Here is a tiny trained network, its code and every weight. The questions are about switching its units off for an input and a class, where a switched-off unit gives its printed mean instead of its output.

import numpy as np


def w(rows, s, z=0):
    codes = np.array(rows[::2]) - 128.0
    scale = np.full(codes.shape[1], s)
    scale[-1] = z or s
    return codes * scale


def norm(h):
    return h / np.sqrt((h * h).mean(-1, keepdims=True) + 1e-5)


def f(y):
    return y / 2 * (1 + np.tanh(0.7978845608 * (y + 0.044715 * y**3)))


def log_softmax(a):
    a = a - a.max(-1, keepdims=True)
    return a - np.log(np.exp(a).sum(-1, keepdims=True))


def net(x, mask):
    res = np.array(x, float).reshape(1, 6) / 4 @ E
    u = 0
    for l in range(3):
        y = f(norm(res) @ A[l][:, :-1].T + A[l][:, -1])
        res = res + np.where(mask[u : u + 3], y, B[l][:, -1]) @ B[l][:, :-1]
        u += 3
    return log_softmax(norm(res)[-1] @ U[:, :-1].T + U[:, -1])


A, B = {}, {}
E = w([
[161,98,135,128,96,24,226,193],'x0',
[129,124,130,127,127,132,131,135],'x1',
[255,85,133,231,207,112,132,56],'x2',
[233,84,16,77,124,192,105,136],'x3',
[126,126,144,112,134,122,117,125],'x4',
[132,131,145,113,127,127,126,121],'x5',
],0.0068)
A[0] = w([
[236,120,1,17,68,124,78,168,255],'0.n0',
[54,197,203,139,108,130,124,105,93],'0.n1',
[69,129,139,81,89,44,180,230,201],'0.n2',
],0.0053,0.0028)
B[0] = w([
[108,39,164,67,105,171,161,192,255],'0.n0',
[194,150,104,160,167,149,116,184,178],'0.n1',
[168,115,33,141,2,87,54,64,231],'0.n2',
],0.01,0.0064)
A[1] = w([
[173,73,161,156,96,146,116,137,251],'1.n0',
[163,88,131,139,104,7,155,171,211],'1.n1',
[113,200,100,123,82,115,69,144,107],'1.n2',
],0.011,0.0018)
B[1] = w([
[115,154,62,116,194,121,3,90,222],'1.n0',
[119,145,150,104,104,74,198,118,255],'1.n1',
[96,159,165,204,189,172,181,246,221],'1.n2',
],0.011,0.0073)
A[2] = w([
[111,151,183,160,109,101,200,75,148],'2.n0',
[118,186,115,207,126,9,81,102,251],'2.n1',
[209,78,104,70,164,42,160,150,37],'2.n2',
],0.011,0.0028)
B[2] = w([
[169,115,32,104,157,147,105,44,174],'2.n0',
[88,130,163,105,129,175,172,90,255],'2.n1',
[214,196,182,252,135,51,79,248,212],'2.n2',
],0.011,0.0082)
U = w([
[140,162,166,206,156,132,96,233,253],'0',
[44,71,116,38,103,208,91,168,103],'1',
[63,161,111,120,29,113,202,136,97],'2',
[172,67,117,74,6,90,104,188,62],'3',
[98,141,167,162,168,192,104,58,88],'4',
[199,67,66,87,159,141,36,90,152],'5',
[188,155,130,149,131,71,162,50,82],'6',
],0.017,0.0045)

Each question gives the input, the list of numbers given to net, and the class t.
The units are the neurons (one row each of A and B). Each row of codes is followed by its name. A weight is (code - 128) times the scale printed after its matrix; where a second scale follows, it is the last column's (A, B and U).
mask holds one flag per neuron, layer by layer. A switched-off neuron (its flag False) gives its mean, the last column of its row in B, instead of its output. The means were averaged over made-up inputs and are rounded, as every weight is.
A unit's drop is (log p(t) with every unit on - log p(t) with that unit switched off) / (log p(t) with every unit on - log p(t) with every unit switched off).
The circuit of an input: a set's keep is (log p(t) with only the set's units on - log p(t) with every unit switched off) / (log p(t) with every unit on - log p(t) with every unit switched off). Starting from all 9 units, units are removed one at a time, each time the one whose removal leaves the highest keep (on an exact tie, the one counted first), for as long as the keep stays at least 0.8.
circuit, biggest first: the units of the circuit, biggest drop first
most important unit: the unit with the biggest drop
top k neurons: the k neurons with the biggest drops, biggest first
top k neurons in layer l: the k neurons of layer l with the biggest drops, biggest first
drop of u: that unit's drop, to one decimal
input [0,2,-6,-2,-4,1], class 0: most important unit : 1.n2
input [-5,3,-4,0,8,-2], class 0: top 3 neurons : [0.n0 1.n2 2.n1]
input [0,-2,-7,-6,-7,-2], class 0: top 2 neurons : [1.n2 0.n1]
input [3,-6,7,-2,5,-3], class 6: top 2 neurons : [0.n0 2.n0]
input [4,-8,2,0,-6,-4], class 6: circuit, biggest first : [1.n1 2.n0]
input [1,3,-4,-3,5,-8], class 2: top 2 neurons : [0.n2 2.n2]
input [-5,-6,-7,-6,5,0], class 0: top 2 neurons : [1.n2 0.n1]
input [8,2,-1,-2,-1,-3], class 2: circuit, biggest first : [2.n1 0.n0]
input [0,1,8,-4,-8,-1], class 4: top 2 neurons : [2.n1 0.n2]
input [-4,-7,6,0,-5,5], class 4: circuit, biggest first : [0.n0 2.n1]
input [-1,1,-4,1,-1,-6], class 1: top 3 neurons : [2.n2 0.n0 1.n1]
input [-7,5,2,-7,-7,-2], class 4: top 2 neurons : [2.n2 1.n2]
input [7,3,0,-7,-7,-6], class 2: top 3 neurons : [0.n2 2.n1 1.n2]
input [1,4,-1,-6,1,5], class 2: circuit, biggest first : [2.n2]
input [-5,-5,2,-4,6,0], class 4: top 4 neurons : [2.n2 1.n2 0.n2 0.n0]
input [1,-3,-3,1,-7,-8], class 3: top 2 neurons : [0.n0 2.n1]
input [-1,2,5,1,4,7], class 5: top 2 neurons : [1.n1 1.n2]
input [-8,-3,-8,-4,3,1], class 0: top 2 neurons in layer 0 : [0.n0 0.n1]
input [7,-7,8,-2,2,-6], class 6: top 2 neurons in layer 1 : [1.n1 1.n2]
input [0,-8,1,-7,1,4], class 4: most important unit : 2.n1
input [3,7,2,-8,4,-6], class 6: drop of 1.n1 : 0.4
input [6,7,8,6,4,-6], class 0: drop of 2.n2 : 1.7
input [2,-3,1,-3,-8,-4], class 6: drop of 1.n1 : 0.5
input [1,-6,-2,-2,4,2], class 2: top 2 neurons in layer 2 : [2.n2 2.n1]
